Below is a small trained network, with its code and all its weights. Each question gives an input and a class and asks what happens when units are switched off, that is, made to give their printed mean instead of their output.

import numpy as np


def w(rows, s, z=0):
    codes = np.array(rows[::2]) - 128.0
    scale = np.full(codes.shape[1], s)
    scale[-1] = z or s
    return codes * scale


def f(y):
    return y / 2 * (1 + np.tanh(0.7978845608 * (y + 0.044715 * y**3)))


def log_softmax(a):
    a = a - a.max(-1, keepdims=True)
    return a - np.log(np.exp(a).sum(-1, keepdims=True))


def net(x, mask):
    res = np.array(x, float).reshape(1, 5) / 4 @ E
    y = f(res @ A[0][:, :-1].T + A[0][:, -1])
    res = res + np.where(mask, y, B[0][:, -1]) @ B[0][:, :-1]
    return log_softmax(res[-1] @ U[:, :-1].T + U[:, -1])


A, B = {}, {}
E = w([
[150,104,192,116,207],'x0',
[255,95,66,114,108],'x1',
[117,91,90,42,78],'x2',
[140,150,158,120,129],'x3',
[127,246,25,70,151],'x4',
],0.0096)
A[0] = w([
[94,111,51,139,208,87],'n0',
[38,92,134,135,142,53],'n1',
[116,120,102,255,167,148],'n2',
[81,65,121,68,118,151],'n3',
[209,75,92,154,122,1],'n4',
[74,46,125,174,109,35],'n5',
[155,84,154,166,128,112],'n6',
],0.02,0.0039)
B[0] = w([
[140,170,176,104,75,179],'n0',
[77,148,78,203,179,225],'n1',
[217,80,93,154,150,247],'n2',
[249,92,102,186,154,223],'n3',
[69,158,139,193,202,253],'n4',
[139,200,172,48,131,239],'n5',
[91,162,100,68,37,220],'n6',
],0.015,0.011)
U = w([
[18,115,96,166,188,105],'0',
[159,203,150,6,79,66],'1',
[130,55,113,99,118,251],'2',
[217,1,90,115,126,73],'3',
],0.0079,0.012)

Each question gives the input, the list of numbers given to net, and the class t.
The units are the neurons (one row each of A and B). Each row of codes is followed by its name. A weight is (code - 128) times the scale printed after its matrix; where a second scale follows, it is the last column's (A, B and U).
mask holds one flag per neuron, in row order. A switched-off neuron (its flag False) gives its mean, the last column of its row in B, instead of its output. The means were averaged over made-up inputs and are rounded, as every weight is.
A unit's drop is (log p(t) with every unit on - log p(t) with that unit switched off) / (log p(t) with every unit on - log p(t) with every unit switched off).
The circuit of an input: a set's keep is (log p(t) with only the set's units on - log p(t) with every unit switched off) / (log p(t) with every unit on - log p(t) with every unit switched off). Starting from all 7 units, units are removed one at a time, each time the one whose removal leaves the highest keep (on an exact tie, the one counted first), for as long as the keep stays at least 0.8.
units of the circuit, in order: the units of the circuit, biggest drop first
top k neurons: the k neurons with the biggest drops, biggest first
drop of u: that unit's drop, to one decimal
input [6,1,-8,-2,5], class 3: units of the circuit, in order : n2
input [8,6,-5,2,-5], class 0: top 4 neurons : n4; n3; n5; n0
input [-7,-4,-6,-4,-1], class 3: top 3 neurons : n2; n4; n6
input [5,-5,7,-6,-8], class 1: top 4 neurons : n5; n6; n2; n4
input [-2,0,6,-4,5], class 3: top 3 neurons : n5; n3; n6
input [4,7,6,-4,-5], class 0: top 2 neurons : n4; n2
input [-5,4,-7,1,6], class 3: top 4 neurons : n5; n6; n2; n4
input [-1,-2,-6,2,6], class 1: top 3 neurons : n0; n3; n1
input [-2,-5,-6,0,-8], class 1: top 4 neurons : n5; n6; n4; n3
input [5,-4,-8,1,3], class 3: top 2 neurons : n2; n4
input [-2,5,5,1,-4], class 0: top 3 neurons : n4; n2; n0
input [3,-5,-7,7,5], class 2: top 3 neurons : n4; n5; n3
input [-3,6,-2,-7,-8], class 1: top 3 neurons : n5; n6; n1
input [-8,5,5,-2,5], class 0: top neuron : n5
input [-1,2,5,0,0], class 3: drop of n3 : 0.4
input [6,-3,1,4,-5], class 1: drop of n6 : 0.4
input [8,-2,-3,-2,0], class 3: drop of n4 : 1.3
